Here is a tiny trained network, its code and every weight. The questions are about switching its units off for an input and a class, where a switched-off unit gives its printed mean instead of its output.

import numpy as np


def w(rows, s, z=0):
    codes = np.array(rows[::2]) - 128.0
    scale = np.full(codes.shape[1], s)
    scale[-1] = z or s
    return codes * scale


def norm(h):
    return h / np.sqrt((h * h).mean(-1, keepdims=True) + 1e-5)


def f(y):
    return np.maximum(y, 0)


def log_softmax(a):
    a = a - a.max(-1, keepdims=True)
    return a - np.log(np.exp(a).sum(-1, keepdims=True))


def net(x, mask):
    res = np.array(x, float).reshape(1, 5) / 4 @ E
    u = 0
    for l in range(3):
        y = f(norm(res) @ A[l][:, :-1].T + A[l][:, -1])
        res = res + np.where(mask[u : u + 7], y, B[l][:, -1]) @ B[l][:, :-1]
        u += 7
    return log_softmax(norm(res)[-1] @ U[:, :-1].T + U[:, -1])


A, B = {}, {}
E = w([
[137,3,129,141,155,140,149,112,182],'x0',
[211,133,96,149,83,73,190,101,142],'x1',
[144,101,41,149,179,140,152,142,9],'x2',
[52,98,109,122,108,6,127,160,123],'x3',
[206,93,167,145,131,88,30,146,90],'x4',
],0.0081)
A[0] = w([
[39,95,129,111,139,222,12,190,113,40],'0.n1',
[53,124,144,168,164,178,73,193,122,26],'0.n2',
[142,207,132,51,127,92,90,147,153,139],'0.n3',
[122,104,143,118,147,62,124,144,88,126],'0.n4',
[96,129,72,139,148,148,163,62,85,162],'0.n5',
[148,2,131,114,170,131,139,106,182,2],'0.n6',
[230,136,100,174,80,66,201,102,133,44],'0.n7',
],0.0076,0.0089)
B[0] = w([
[164,137,152,70,158,76,180,78,104,219],'0.n1',
[147,131,165,34,183,66,119,83,79,161],'0.n2',
[106,99,137,197,140,137,155,101,137,254],'0.n3',
[99,122,82,113,100,192,111,95,127,210],'0.n4',
[118,137,141,118,134,146,167,181,157,249],'0.n5',
[90,85,129,253,188,122,137,54,144,168],'0.n6',
[123,133,178,35,174,89,145,69,76,196],'0.n7',
],0.012,0.0042)
A[1] = w([
[206,139,108,136,149,212,144,116,108,15],'1.n1',
[121,245,136,157,108,108,113,140,71,2],'1.n2',
[165,109,76,134,150,134,128,168,75,26],'1.n3',
[105,97,105,114,105,74,133,138,100,25],'1.n4',
[149,119,161,128,110,119,104,91,190,39],'1.n5',
[199,91,150,157,127,85,10,129,72,57],'1.n6',
[85,109,91,127,107,48,121,176,128,30],'1.n7',
],0.012,0.0054)
B[1] = w([
[113,121,98,117,88,142,22,87,115,200],'1.n1',
[138,2,158,246,224,140,164,69,160,204],'1.n2',
[108,80,178,122,90,133,151,211,102,180],'1.n3',
[128,140,107,126,83,126,70,87,83,174],'1.n4',
[115,144,156,157,118,109,98,195,66,196],'1.n5',
[81,198,50,90,178,164,232,142,229,255],'1.n6',
[122,127,75,114,103,169,20,69,136,191],'1.n7',
],0.0098,0.0053)
A[2] = w([
[157,101,59,101,120,142,146,246,17,39],'2.n1',
[94,157,87,104,140,133,166,189,191,75],'2.n2',
[122,176,197,134,73,99,98,168,162,71],'2.n3',
[131,139,145,99,140,187,153,122,144,138],'2.n4',
[227,140,110,125,91,61,174,80,110,3],'2.n5',
[120,74,105,163,161,119,147,123,93,99],'2.n6',
[196,161,123,121,120,176,43,97,129,42],'2.n7',
],0.011,0.0041)
B[2] = w([
[165,126,235,121,76,97,78,199,171,228],'2.n1',
[253,195,76,136,124,128,157,153,130,252],'2.n2',
[226,78,173,118,113,198,127,229,21,193],'2.n3',
[109,121,77,121,97,2,93,134,109,252],'2.n4',
[65,149,187,35,245,95,110,101,86,174],'2.n5',
[169,166,223,185,121,172,127,101,147,240],'2.n6',
[38,116,27,115,69,88,111,93,105,186],'2.n7',
],0.0092,0.0044)
U = w([
[121,145,197,17,190,84,137,76,74,159],'0',
[136,74,150,250,159,151,150,80,146,251],'1',
[172,122,200,135,60,149,112,229,109,69],'2',
[156,198,36,100,129,129,181,159,173,119],'3',
[87,114,55,112,55,136,36,62,87,28],'4',
],0.019,0.0017)

Each question gives the input, the list of numbers given to net, and the class t.
The units are the neurons (one row each of A and B). Each row of codes is followed by its name. A weight is (code - 128) times the scale printed after its matrix; where a second scale follows, it is the last column's (A, B and U).
mask holds one flag per neuron, layer by layer. A switched-off neuron (its flag False) gives its mean, the last column of its row in B, instead of its output. The means were averaged over made-up inputs and are rounded, as every weight is.
A unit's drop is (log p(t) with every unit on - log p(t) with that unit switched off) / (log p(t) with every unit on - log p(t) with every unit switched off).
The circuit of an input: a set's keep is (log p(t) with only the set's units on - log p(t) with every unit switched off) / (log p(t) with every unit on - log p(t) with every unit switched off). Starting from the 12 units with the biggest drops (on a tie, the unit counted first), units are removed one at a time, each time the one whose removal leaves the highest keep (on an exact tie, the one counted first), for as long as the keep stays at least 0.8.
circuit, biggest first: the units of the circuit, biggest drop first
top k neurons: the k neurons with the biggest drops, biggest first
top k neurons in layer l: the k neurons of layer l with the biggest drops, biggest first
drop of u: that unit's drop, to one decimal
input [-4,0,-4,4,5], class 3: top 2 neurons	1.n6, 0.n5
input [-2,4,2,8,5], class 4: circuit, biggest first	1.n7
input [-7,5,5,2,0], class 1: top 2 neurons	1.n2, 0.n1
input [3,4,7,-6,5], class 2: circuit, biggest first	1.n3, 2.n1
input [6,8,6,-8,-7], class 0: circuit, biggest first	0.n7, 2.n5
input [-8,-3,3,-8,0], class 1: top 3 neurons	1.n2, 0.n4, 1.n7
input [-7,5,8,-4,8], class 2: top 2 neurons	1.n3, 2.n1
input [4,4,-2,4,5], class 3: top 2 neurons	1.n6, 0.n1
input [3,-6,-8,0,-7], class 2: top 3 neurons	1.n6, 2.n3, 1.n5
input [8,8,7,0,-7], class 0: top 2 neurons	0.n7, 1.n6
input [0,4,-6,2,-1], class 2: top 3 neurons	1.n5, 2.n3, 0.n1
input [7,-7,4,-2,7], class 0: top 3 neurons in layer 0	0.n1, 0.n2, 0.n3
input [-8,-4,6,6,-7], class 1: top 2 neurons	1.n2, 1.n6
input [2,-1,5,-5,-4], class 2: top neuron in layer 2	2.n1
input [6,6,7,-6,6], class 2: top 4 neurons in layer 1	1.n3, 1.n2, 1.n7, 1.n1
input [-8,7,2,-7,-4], class 1: top 3 neurons	1.n2, 0.n1, 0.n2
input [5,6,5,4,2], class 0: top 2 neurons	0.n7, 2.n5
input [-7,2,6,3,-5], class 1: top 2 neurons	1.n2, 1.n6
input [-7,2,7,-2,-5], class 1: top 2 neurons in layer 1	1.n2, 1.n5
input [-2,-4,4,-6,-3], class 4: circuit, biggest first	1.n1
input [5,5,-3,-6,-5], class 4: top 3 neurons in layer 1	1.n6, 1.n1, 1.n2
input [0,-2,-5,-7,3], class 4: top 2 neurons	2.n7, 1.n1
input [-4,5,8,0,1], class 2: top 2 neurons	1.n3, 2.n1
input [7,-3,-1,-6,-8], class 3: top 3 neurons in layer 2	2.n4, 2.n2, 2.n6
input [-5,-3,-5,-3,8], class 3: drop of 1.n6	1.5
input [-6,6,0,4,-3], class 0: drop of 2.n5	0.8
input [-5,4,8,1,1], class 2: top neuron in layer 2	2.n1
input [-3,5,3,8,0], class 4: drop of 1.n7	0.7
